Here is a tiny trained network, its code and every weight. The questions are about switching its units off for an input and a class, where a switched-off unit gives its printed mean instead of its output.

import numpy as np


def w(rows, s, z=0):
    codes = np.array(rows[::2]) - 128.0
    scale = np.full(codes.shape[1], s)
    scale[-1] = z or s
    return codes * scale


def f(y):
    return y / 2 * (1 + np.tanh(0.7978845608 * (y + 0.044715 * y**3)))


def log_softmax(a):
    a = a - a.max(-1, keepdims=True)
    return a - np.log(np.exp(a).sum(-1, keepdims=True))


def net(x, mask):
    res = np.array(x, float).reshape(1, 7) / 4 @ E
    y = f(res @ A[0][:, :-1].T + A[0][:, -1])
    res = res + np.where(mask, y, B[0][:, -1]) @ B[0][:, :-1]
    return log_softmax(res[-1] @ U[:, :-1].T + U[:, -1])


A, B = {}, {}
E = w([
[208,72,136,109,201],'x0',
[168,93,115,98,44],'x1',
[141,145,142,123,120],'x2',
[152,155,151,120,115],'x3',
[137,137,140,126,122],'x4',
[117,115,121,130,133],'x5',
[177,113,153,247,124],'x6',
],0.013)
A[0] = w([
[209,47,158,65,178,201],'n1',
[106,158,233,208,213,142],'n2',
[244,74,144,165,132,174],'n3',
[161,105,122,148,74,132],'n4',
[89,189,122,101,188,147],'n5',
[94,192,62,133,86,171],'n6',
[141,106,18,70,70,134],'n7',
[177,83,76,42,164,184],'n8',
[139,79,117,202,60,181],'n9',
[107,143,132,186,156,108],'n10',
[145,104,128,159,171,135],'n11',
[106,110,109,53,115,176],'n12',
[160,67,140,195,162,144],'n13',
[139,169,166,96,22,185],'n14',
[26,188,119,179,39,254],'n15',
[151,43,122,118,41,192],'n16',
[154,120,62,64,89,121],'n17',
[149,88,44,111,184,122],'n18',
[51,189,134,35,211,145],'n19',
[132,119,168,151,84,123],'n20',
[61,152,161,65,190,152],'n21',
[93,90,111,89,79,112],'n22',
],0.011,0.0074)
B[0] = w([
[155,129,168,94,213,221],'n1',
[176,103,35,112,94,209],'n2',
[186,71,152,130,160,213],'n3',
[93,123,181,158,155,156],'n4',
[89,110,148,224,166,177],'n5',
[111,113,160,132,27,182],'n6',
[116,127,138,105,119,175],'n7',
[144,141,189,126,153,199],'n8',
[91,109,181,240,122,194],'n9',
[165,161,56,110,50,157],'n10',
[210,114,119,99,135,157],'n11',
[84,151,196,83,113,181],'n12',
[154,112,78,95,161,186],'n13',
[85,112,142,141,120,188],'n14',
[83,121,96,155,39,250],'n15',
[41,161,254,100,141,190],'n16',
[101,172,129,29,105,164],'n17',
[164,140,143,122,132,162],'n18',
[56,52,165,185,169,217],'n19',
[108,87,140,137,123,147],'n20',
[88,116,199,181,146,190],'n21',
[104,202,105,91,82,153],'n22',
],0.0091,0.016)
U = w([
[84,123,157,194,91,253],'0',
[150,187,187,171,237,182],'1',
[86,206,135,51,53,18],'2',
[154,202,165,2,170,48],'3',
[166,220,22,224,44,76],'4',
[211,118,34,42,158,130],'5',
],0.01,0.0032)

Each question gives the input, the list of numbers given to net, and the class t.
The units are the neurons (one row each of A and B). Each row of codes is followed by its name. A weight is (code - 128) times the scale printed after its matrix; where a second scale follows, it is the last column's (A, B and U).
mask holds one flag per neuron, in row order. A switched-off neuron (its flag False) gives its mean, the last column of its row in B, instead of its output. The means were averaged over made-up inputs and are rounded, as every weight is.
A unit's drop is (log p(t) with every unit on - log p(t) with that unit switched off) / (log p(t) with every unit on - log p(t) with every unit switched off).
The circuit of an input: a set's keep is (log p(t) with only the set's units on - log p(t) with every unit switched off) / (log p(t) with every unit on - log p(t) with every unit switched off). Starting from the 12 units with the biggest drops (on a tie, the unit counted first), units are removed one at a time, each time the one whose removal leaves the highest keep (on an exact tie, the one counted first), for as long as the keep stays at least 0.8.
circuit, biggest first: the units of the circuit, biggest drop first
k most important neurons: the k neurons with the biggest drops, biggest first
drop when u is switched off: that unit's drop, to one decimal
input [2,8,7,0,-6,-5,-7], class 3: circuit, biggest first	n15
input [7,1,7,-5,-3,-7,-4], class 3: 2 most important neurons	n9; n17
input [-6,3,-2,3,-5,-8,-1], class 2: circuit, biggest first	n19; n5
input [-7,7,7,8,5,-1,0], class 2: 2 most important neurons	n19; n17
input [3,0,1,-7,8,-4,0], class 1: 2 most important neurons	n2; n17
input [8,3,0,2,-6,-4,0], class 3: 3 most important neurons	n19; n9; n5
input [3,1,-4,0,6,3,-5], class 3: 3 most important neurons	n9; n17; n12
input [0,0,-5,0,-8,-1,1], class 4: 2 most important neurons	n19; n1
input [-6,2,0,-1,-2,-2,-4], class 2: drop when n22 is switched off	0.1
input [1,3,2,-4,-4,-4,7], class 1: drop when n15 is switched off	0.4
input [-3,1,7,-4,2,-4,-4], class 2: drop when n22 is switched off	0.2
